Here is a tiny trained network, its code and every weight. The questions are about switching its units off for an input and a target symbol, where a switched-off unit gives its printed mean instead of its output.

import numpy as np


def w(rows, s, z=0):
    codes = np.array(rows[::2]) - 128.0
    scale = np.full(codes.shape[1], s)
    scale[-1] = z or s
    return codes * scale


def f(y):
    return y / 2 * (1 + np.tanh(0.7978845608 * (y + 0.044715 * y**3)))


def softmax(a):
    e = np.exp(a - a.max(-1, keepdims=True))
    return e / e.sum(-1, keepdims=True)


def log_softmax(a):
    a = a - a.max(-1, keepdims=True)
    return a - np.log(np.exp(a).sum(-1, keepdims=True))


def net(x, mask):
    ids = ['αβεημφ'.index(c) for c in x.split()]
    T = len(ids)
    res = E[ids] + P[:T]
    u = 0
    for l in range(2):
        q, k, v = (res @ M[l].T for M in (Q, K, V))
        z = softmax(np.where(np.tri(T) > 0, q @ k.T / 3**0.5, -1e9)) @ v
        res = res + np.where(mask[u], z, O[l][:, -1]) @ O[l][:, :-1]
        u += 1
        y = f(res @ A[l][:, :-1].T + A[l][:, -1])
        res = res + np.where(mask[u : u + 8], y, B[l][:, -1]) @ B[l][:, :-1]
        u += 8
    return log_softmax(res[-1] @ U[:, :-1].T + U[:, -1])


Q, K, V, O, A, B = {}, {}, {}, {}, {}, {}
E = w([
[199,87,80,73,253,54,55,102,125],'α',
[141,186,233,130,79,180,225,80,81],'β',
[234,155,154,148,200,179,195,112,31],'ε',
[173,97,175,39,130,97,139,57,8],'η',
[58,184,182,214,107,163,125,127,53],'μ',
[109,46,255,98,47,198,74,62,200],'φ',
],0.011)
P = w([
[92,56,105,179,153,92,185,157,141],'0',
[94,93,105,73,58,121,167,247,155],'1',
[123,142,118,184,93,42,125,120,159],'2',
[54,149,99,76,145,167,229,135,131],'3',
[118,172,64,97,57,178,97,233,84],'4',
[152,213,171,142,151,21,84,103,121],'5',
[34,184,145,62,203,168,201,149,148],'6',
],0.011)
Q[0] = w([
[93,126,100,149,103,93,35,121,118],'0.h1',
[5,120,124,82,146,112,175,103,69],'0.h1',
[114,112,133,156,203,205,106,65,133],'0.h1',
],0.029)
K[0] = w([
[32,103,65,118,119,140,83,145,90],'0.h1',
[68,161,207,136,129,6,96,86,112],'0.h1',
[181,195,115,166,192,142,47,146,161],'0.h1',
],0.026)
V[0] = w([
[135,74,93,138,105,76,225,129,56],'0.h1',
[255,172,168,155,52,194,171,82,182],'0.h1',
[90,141,164,84,38,92,79,91,7],'0.h1',
],0.0083)
O[0] = w([
[220,214,169,143,253,238,89,222,181,177],'0.h1',
[126,203,101,253,212,152,247,124,165,186],'0.h1',
[189,114,121,171,46,32,191,215,169,253],'0.h1',
],0.0044,0.0046)
A[0] = w([
[22,161,91,83,91,144,156,171,164,111],'0.n1',
[117,124,55,167,84,109,47,11,152,52],'0.n2',
[152,38,147,84,178,129,141,124,155,94],'0.n3',
[209,116,96,129,103,98,135,94,203,93],'0.n4',
[92,158,31,204,129,61,53,119,169,72],'0.n5',
[94,81,98,157,158,103,170,58,152,97],'0.n6',
[85,141,143,130,221,176,148,54,80,2],'0.n7',
[92,128,133,147,176,143,93,198,207,78],'0.n8',
],0.011,0.0041)
B[0] = w([
[207,119,119,59,155,102,129,143,156,254],'0.n1',
[107,252,165,123,154,227,108,218,172,146],'0.n2',
[62,198,133,120,88,171,199,185,88,224],'0.n3',
[44,78,170,104,196,156,118,69,101,173],'0.n4',
[79,88,209,77,88,227,99,197,35,154],'0.n5',
[95,181,109,91,119,139,116,35,240,173],'0.n6',
[93,167,124,104,131,63,16,162,254,199],'0.n7',
[116,93,147,117,121,178,192,110,57,157],'0.n8',
],0.0089,0.004)
Q[1] = w([
[159,23,113,68,186,136,32,134,162],'1.h1',
[116,54,171,254,33,195,41,147,97],'1.h1',
[60,67,143,133,223,194,114,185,10],'1.h1',
],0.018)
K[1] = w([
[30,126,147,79,175,177,138,96,103],'1.h1',
[78,49,6,122,102,249,174,197,215],'1.h1',
[56,133,14,96,219,99,151,170,62],'1.h1',
],0.018)
V[1] = w([
[116,185,10,174,160,90,159,231,142],'1.h1',
[87,154,68,217,40,115,56,132,65],'1.h1',
[233,82,2,73,92,170,55,148,92],'1.h1',
],0.0079)
O[1] = w([
[116,110,254,88,118,151,136,95,148,83],'1.h1',
[118,65,115,90,173,88,139,96,73,27],'1.h1',
[107,114,218,76,54,134,212,184,199,2],'1.h1',
],0.0069,0.0078)
A[1] = w([
[144,150,103,144,110,121,145,150,48,153],'1.n1',
[111,117,83,199,98,86,200,74,151,28],'1.n2',
[74,85,161,150,169,149,126,111,187,78],'1.n3',
[106,91,128,122,166,105,49,134,178,2],'1.n4',
[133,81,83,71,106,129,62,191,123,138],'1.n5',
[156,8,139,159,166,74,165,108,106,112],'1.n6',
[116,131,147,102,58,138,104,143,49,118],'1.n7',
[142,34,127,148,165,121,236,195,179,72],'1.n8',
],0.017,0.0056)
B[1] = w([
[107,99,146,82,100,146,141,119,186,230],'1.n1',
[14,139,181,155,120,83,140,156,14,209],'1.n2',
[82,112,135,123,156,68,120,120,169,185],'1.n3',
[111,74,151,121,71,138,173,124,123,180],'1.n4',
[138,185,171,127,158,160,121,132,108,254],'1.n5',
[171,74,117,117,110,94,5,182,111,149],'1.n6',
[141,108,77,149,122,114,152,100,153,234],'1.n7',
[119,58,98,152,83,95,160,96,138,208],'1.n8',
],0.015,0.0076)
U = w([
[145,216,139,29,73,255,94,173,73,219],'α',
[198,157,36,196,225,128,115,58,115,195],'β',
[106,147,157,79,122,126,92,106,168,2],'ε',
[166,113,75,117,53,176,170,114,103,187],'η',
[161,116,93,92,102,135,56,151,87,80],'μ',
[118,157,110,122,110,136,111,125,59,69],'φ',
],0.0046,0.0036)

Each question gives the input, a string of symbols that net reads in full, and the target symbol t.
The units are the heads (3 rows each of Q, K, V and O) and the neurons (one row each of A and B). Each row of codes is followed by its name. A weight is (code - 128) times the scale printed after its matrix; where a second scale follows, it is the last column's (O, A, B and U).
mask holds one flag per unit, layer by layer, with each layer's heads first. A switched-off unit (its flag False) gives its mean, the last column of its rows in O or B, instead of its output. The means were averaged over made-up inputs and are rounded, as every weight is.
A unit's drop is (log p(t) with every unit on - log p(t) with that unit switched off) / (log p(t) with every unit on - log p(t) with every unit switched off).
The circuit of an input: a set's keep is (log p(t) with only the set's units on - log p(t) with every unit switched off) / (log p(t) with every unit on - log p(t) with every unit switched off). Starting from the 12 units with the biggest drops (on a tie, the unit counted first), units are removed one at a time, each time the one whose removal leaves the highest keep (on an exact tie, the one counted first), for as long as the keep stays at least 0.8.
circuit, biggest first: the units of the circuit, biggest drop first
unit that matters most: the unit with the biggest drop
top k neurons: the k neurons with the biggest drops, biggest first
k most important neurons of layer l: the k neurons of layer l with the biggest drops, biggest first
input φ φ ε ε α, target η: top 3 neurons -> 0.n7; 1.n8; 1.n7
input η φ α μ, target α: unit that matters most -> 0.h1
input φ β φ φ φ β ε, target β: top 3 neurons -> 0.n7; 1.n2; 1.n1
input η φ η η, target η: top 3 neurons -> 1.n8; 0.n7; 0.n6
input α α ε ε, target ε: circuit, biggest first -> 0.n7; 0.h1; 1.h1; 1.n3
input ε ε β φ α φ, target α: 2 most important neurons of layer 0 -> 0.n2; 0.n8
input α φ φ φ, target φ: top 3 neurons -> 1.n2; 0.n6; 0.n4
input φ ε α φ, target α: 3 most important neurons of layer 1 -> 1.n5; 1.n8; 1.n3
input μ φ φ α φ φ α, target φ: circuit, biggest first -> 0.h1; 1.n2; 1.h1; 0.n6
input η φ β η, target β: top 3 neurons -> 0.n7; 1.n2; 1.n1
input α η α, target μ: circuit, biggest first -> 0.n4; 0.h1; 1.n6
input μ φ μ ε, target μ: circuit, biggest first -> 1.h1; 1.n6; 0.n6; 0.n3
input ε φ β α μ, target η: circuit, biggest first -> 0.n7; 1.n7; 1.n1
input ε μ β φ, target β: circuit, biggest first -> 1.h1; 0.h1; 1.n1
input φ ε β φ α μ φ, target μ: circuit, biggest first -> 1.h1; 0.n1; 1.n6; 0.h1
input φ α φ α ε, target η: 3 most important neurons of layer 0 -> 0.n4; 0.n7; 0.n6
input α φ μ μ, target μ: unit that matters most -> 1.h1
input φ α α β α μ φ, target μ: circuit, biggest first -> 1.h1; 1.n6; 0.h1; 0.n1
input α φ ε φ, target ε: circuit, biggest first -> 0.h1; 1.n3; 1.h1
input η φ φ, target ε: 2 most important neurons of layer 0 -> 0.n4; 0.n1
input μ ε φ φ φ φ φ, target φ: circuit, biggest first -> 0.h1; 1.n2; 1.h1
input ε η μ, target η: unit that matters most -> 1.n7
input α η μ φ μ η ε, target η: 2 most important neurons of layer 1 -> 1.n8; 1.n1
input α β α η, target α: top 3 neurons -> 1.n5; 0.n7; 0.n5
input α φ β μ, target β: circuit, biggest first -> 0.h1; 1.h1
input ε α φ μ, target φ: top 3 neurons -> 1.n2; 0.n6; 0.n5
input φ φ φ φ ε φ, target β: 2 most important neurons of layer 0 -> 0.n3; 0.n7
input φ φ φ α, target φ: unit that matters most -> 1.n2
